[ -7.9 -18.2  -0.5  -1.5  -1.8  -3.5  13.4  -3.2 -39.1   3.3   1.2  -2.5
   0.3   1.0   3.7  13.4 -18.6  -5.3  14.7 -46.3  -8.4   0.5  -1.0   7.3
 -21.3   0.5 -11.7  -9.2  10.7  -1.3   5.1 -12.2 -16.1 -11.2   9.0   2.2
  17.9   5.5  -5.2   2.1  -5.2 -12.7  -8.8 -23.9  -3.1  -2.2  -0.5   3.7
   1.1  -4.3   1.5   9.6  -5.0  -4.3  14.7 -12.9  -1.6  -8.5   1.3 -15.2
   7.1   3.3   2.2   0.3  -4.3  -3.7]	<73>, (26)
[-22.1  -9.6   8.5   3.0  18.2  -4.7  -8.5  -3.8 -10.9   1.2  -5.0   4.9
 -17.6  17.5  -7.7  10.5  -0.3  -2.5   1.5 -31.9   4.3   1.4  -2.7 -10.6
 -30.9 -15.1  -9.2  -3.7   2.1  35.8   0.4   5.7  19.7   2.6   9.9  -2.9
   6.5 -12.3   1.8  -2.0   9.8  13.0  -5.8 -16.7   1.4 -10.9   5.8 -25.2
   7.5   0.3 -11.9  -1.9  11.8 -11.1   7.1  -1.2  -7.2 -17.5   3.1 -19.8
  -3.1 -20.8  12.1   0.2   2.5  15.6]	<68>, (26)
[ 14.2  -6.4   0.9  -9.5   4.4  14.2 -23.4  -8.5  -8.5  -7.4   5.9  -8.9
  18.8 -26.8   5.0 -16.8  -5.9   2.6   5.3 -13.0  -7.8 -19.4  -4.5   6.1
  25.2   4.6  33.6 -16.4 -28.4 -40.9  11.3   1.3  -5.1   9.7  -0.4  -6.0
 -12.3   7.7   6.4   7.2  -4.3  -2.1  -7.1  14.3  -6.3  -9.9 -12.8  18.9
   5.0   5.0   4.2  -2.1  -4.4  14.6  -4.4  -8.3  -0.7  23.9  -8.9  36.2
   3.0  19.4  -4.1  -4.1  -9.0  31.6]	<78>, (30)
[  4.7  -5.2  -4.5   8.2   0.6   8.8 -14.4  -8.5  11.6  -1.1  -1.3   2.0
  -5.0 -13.3   5.3 -19.7  -2.4   3.2  12.0  20.1  -3.5   2.1  -2.8  -4.6
  10.0  -2.2   1.6  13.5   9.0 -23.2   9.3  -2.5 -15.5  -1.1  -1.2   5.5
   0.4   2.5   1.6  -8.5  -0.7 -14.6  -3.5   7.4  -1.3   5.8  -0.8   2.8
  -1.1  -0.8  46.3  -7.8  -7.6  -4.2  -3.4  -3.1   5.4   1.8  -1.0  10.7
   2.9  17.2  -4.9  -1.5  -3.7  -7.6]	<73>, (25)
[ 29.9  -0.8  -3.8  -0.8   6.1   3.2  20.9   1.0 -17.4 -13.2   0.0  12.2
  -5.7  -0.6   4.4  13.5  -4.8  -1.5   9.7 -24.9 -10.2 -13.5   4.1  -0.3
 -27.5  -2.5   1.1  -4.3  13.1  34.0   5.5  -5.9   3.7 -11.5   6.7  -6.5
  14.6  -2.4  -0.4 -11.4  -9.2   0.9 -13.8  -2.5  -2.2   8.6   3.3  -5.5
  -4.6 -16.0 -14.3   5.9   4.6  -5.2  13.8   2.9  -4.9  -2.8   7.7  -6.2
 -10.4 -15.2  -1.1   3.3   1.3 -15.6]	<73>, (26)
[  4.1  -0.3  -6.9   3.9  -3.7   5.9 -27.7 -16.3  -8.1   1.6 -10.7   6.5
  -4.4 -16.9  -5.5 -12.4 -10.4   3.9   0.6  19.0   2.8   4.5  -9.7   7.2
  20.8   0.8  13.6  -1.8   9.8 -23.1   5.6   4.2 -19.4   6.2 -14.5   4.8
  -1.2   9.2   1.1   1.6  -0.6 -16.9  -4.4  11.1  -9.9  -6.8   2.9  14.7
  -2.3  -3.1  12.7   1.6  -6.4   2.1 -16.6 -26.0   7.2   4.8  -2.7  20.7
   6.4  16.6  -8.9  -4.0  -6.9  -0.7]	<73>, (25)
[ -9.9   1.0  -1.8   3.7   2.1  -3.4  13.2   2.5  -8.5   2.3   8.0   4.1
  -4.3  10.8  -4.1   8.1  -0.8  -1.0  11.0   5.9 -16.3  -5.0  -3.2  -0.4
 -22.2  -8.6  -7.4 -11.5   4.4  25.9   3.4  -2.3  10.5  -7.1   5.3   5.5
  13.4  -0.5  -5.6  -7.0   0.9   4.9  -8.1 -13.7  -4.0  -5.4  -2.0  -2.2
  -0.6  -2.3 -12.6   0.9   3.8 -17.3  13.4  -1.0  -1.1  -2.1   4.7  -5.7
   5.0 -13.0  -0.7 -10.6  10.8   3.1]	<73>, (26)
[-12.8 -20.3  -3.6   2.9   7.5  -1.5  23.8   8.4 -35.6   3.9   0.2   4.2
  -7.9  18.5 -10.3   9.9  -1.0  -8.0  17.8 -30.0   4.7   2.9  -7.1   4.7
 -22.1  -6.4  -8.2  -4.2  16.4  33.0   9.1 -15.8  -6.4 -14.4  16.1  -2.8
  17.3   3.4  -5.6  -4.3   2.5   6.9 -17.3 -10.1   1.7  10.7   3.9   0.6
  -4.3 -15.5 -20.5   2.4  -5.5 -10.6  24.4  -6.0   1.4  -1.9   9.0  18.3
  -3.9   3.5 -13.9  -0.3  -4.9 -17.0]	<73>, (26)
[-15.2  -4.6   2.2   5.2  -4.8 -12.1  23.7  -0.4  -8.9  11.6  -0.4  11.5
 -21.5  37.7  -9.4  17.2  11.6   1.9   2.3  -5.2  -4.8   3.9   1.0 -15.8
 -23.7  -9.9 -62.3   2.9  23.3  43.2  -5.1  -5.6  -0.6  -9.8   4.6   2.1
  19.3 -21.7  -0.1  -1.4 -15.3  11.3  -5.4  -7.2  -2.7   3.8  -0.5 -29.1
  -6.3 -11.2 -23.9   0.9  15.4  -1.2  11.5   0.2  -6.4 -15.6   0.3 -23.0
   5.4 -13.6   6.2  14.0  -2.0 -36.9]	<68>, (26)
[ 21.9 -21.4 -12.5  -4.6  10.4  17.6 -29.5   0.9  -8.6 -19.2  -8.5   7.5
  15.1  42.1  -1.5 -17.4  -9.5   4.4  -1.3  62.9 -12.4  -3.1   6.8  12.8
  35.4  -7.3  24.7 -35.4 -10.3 -31.6  20.3   7.4 -17.1  -2.6 -16.5   6.0
   1.8   9.3   0.9  -7.3  -3.5   9.0 -11.0  23.9  -9.0  -0.9   6.5  18.4
   0.2  -0.8  11.1 -12.2  10.5  24.1   5.2 -11.8   4.0  13.1  19.3  71.0
   5.1  25.6 -12.7   7.3 -19.8 -22.9]	<78>, (30)
[ -7.9   0.0  -3.0  -4.0   2.7  -7.3  -8.7   6.5 -19.1   2.6 -11.8   6.6
  -3.2 -12.5   1.5  10.6  -3.0  -1.4  16.8 -25.8  -1.1  -1.2  -0.2   7.4
 -23.0  -2.5  -8.0   1.3  10.8  26.1  -5.4  -1.8  -8.4 -10.7   0.1  -2.1
  12.7   3.4 -12.1  -4.0   6.4 -11.6 -12.7  -8.2  -0.5   2.7  -2.8   0.0
  -6.5 -10.2  -5.4   1.2  -3.2  -9.5  13.3  -8.6 -14.9   9.6   2.4   2.9
  18.1  -3.9   4.0   1.7   6.6  -7.2]	<73>, (26)
[ 10.9 -16.0  -9.4  22.4   4.0  11.5 -36.6   8.7  -6.8  -7.3  -4.7  -0.2
   0.1  10.1  -3.0 -13.9  -3.8   7.7  14.5  66.6  -8.3   3.4  -5.0   8.2
  17.3  -6.4  20.7   1.5  16.8 -29.4   4.3  -2.9  -9.0  10.4 -10.3   3.6
   3.3  -7.2  -0.2 -10.5   5.2 -18.7  -5.1  -1.8  -5.2   7.8   9.6   9.9
   3.7   5.8  12.5  -5.1  -8.9  15.9  -7.6 -13.4  15.9  -1.0  -2.9  29.6
   5.9  16.8  -7.8  -3.8  -3.6   0.1]	<73>, (25)
[ -6.0  -2.7  -6.0  -9.8  -0.9  -1.0  20.3  -2.0 -22.9   1.7  -2.6  -1.9
  -5.0   5.1  11.7  10.1  -2.5  -3.9  15.0 -35.1  -2.5   1.6  -2.2  -3.2
 -24.0  -2.9 -18.3  21.0   4.6  17.1  -2.9  -4.6  -6.9  -5.7   9.7  -4.3
  14.9  -1.4 -14.2   9.4  12.5  -9.4   0.0  -4.2  -3.7   4.1  -4.8   2.0
  -6.3 -18.0 -10.2   1.4  -9.3 -20.5  19.8  -5.2   5.5  -5.0  -4.5 -29.0
   1.6  -3.2  -5.4  -1.1  -3.5 -13.8]	<73>, (26)
[ -5.2 -13.6   3.4   9.7   3.4  -1.4  15.4  -0.3 -28.1 -10.0   1.8  -4.6
  -4.8  18.2  -4.0  16.4 -14.9   6.8  17.6 -33.6  14.3  -6.9  -6.7   5.1
 -20.3  -2.8  -7.7  -6.5  12.3  30.9   3.2   2.3  -7.9  -6.5  11.4  -1.1
   6.2   1.1  -4.9  -1.4   8.3 -12.0 -19.1 -11.6   6.6   1.1  -6.5  -1.9
 -11.0 -10.1 -13.1  -6.1  -4.1  -4.6  24.3  -4.6   1.5  -5.3 -11.5   0.1
   9.9   2.2  -7.0  -1.7  -1.9 -16.5]	<73>, (26)
[ -5.8   1.4  11.4 -38.6 -24.4 -21.6  13.8 -21.3 -75.4  19.6  -5.8  -6.9
  -1.1  -1.2   4.7  17.2  10.1   2.5   5.5 -75.4  -8.8   7.2   5.8   3.6
  11.4  32.4 -65.4  -0.9 -19.3  16.6  -1.5   3.3 -22.1  -4.6  17.9  -2.9
   3.0  -2.7  -4.5  -8.1 -17.5   1.6  21.5  10.5  -2.7   4.9 -17.4  18.6
 -22.6   1.5 -32.8 -14.6   7.5   0.6   3.4   2.2   4.2   8.9  12.5 -75.4
  17.0  23.1   1.8   0.4 -35.0 -11.8]	<78>, (26)
[ -4.5  -5.6  -8.5   6.3  11.6  -4.4  23.8   5.1   7.8 -11.0   2.2   4.2
   1.8   6.3  -5.0  13.6 -14.0  11.2  21.1 -11.3  -2.9  -9.3  -2.4   7.3
 -30.0 -13.0   4.0 -19.4  16.6  32.5  -2.7  -2.4  12.5 -10.1  13.2  -2.3
  14.0   3.0  -4.6 -14.2  12.0   9.2 -18.7  -5.5  -8.4   8.0   4.2   0.3
   4.2 -21.7 -13.7   2.7   3.0  -8.6  21.7  -6.1  -2.4  -9.4   2.3  31.5
   2.4 -16.2  -6.5   3.1  18.5 -18.1]	<73>, (26)
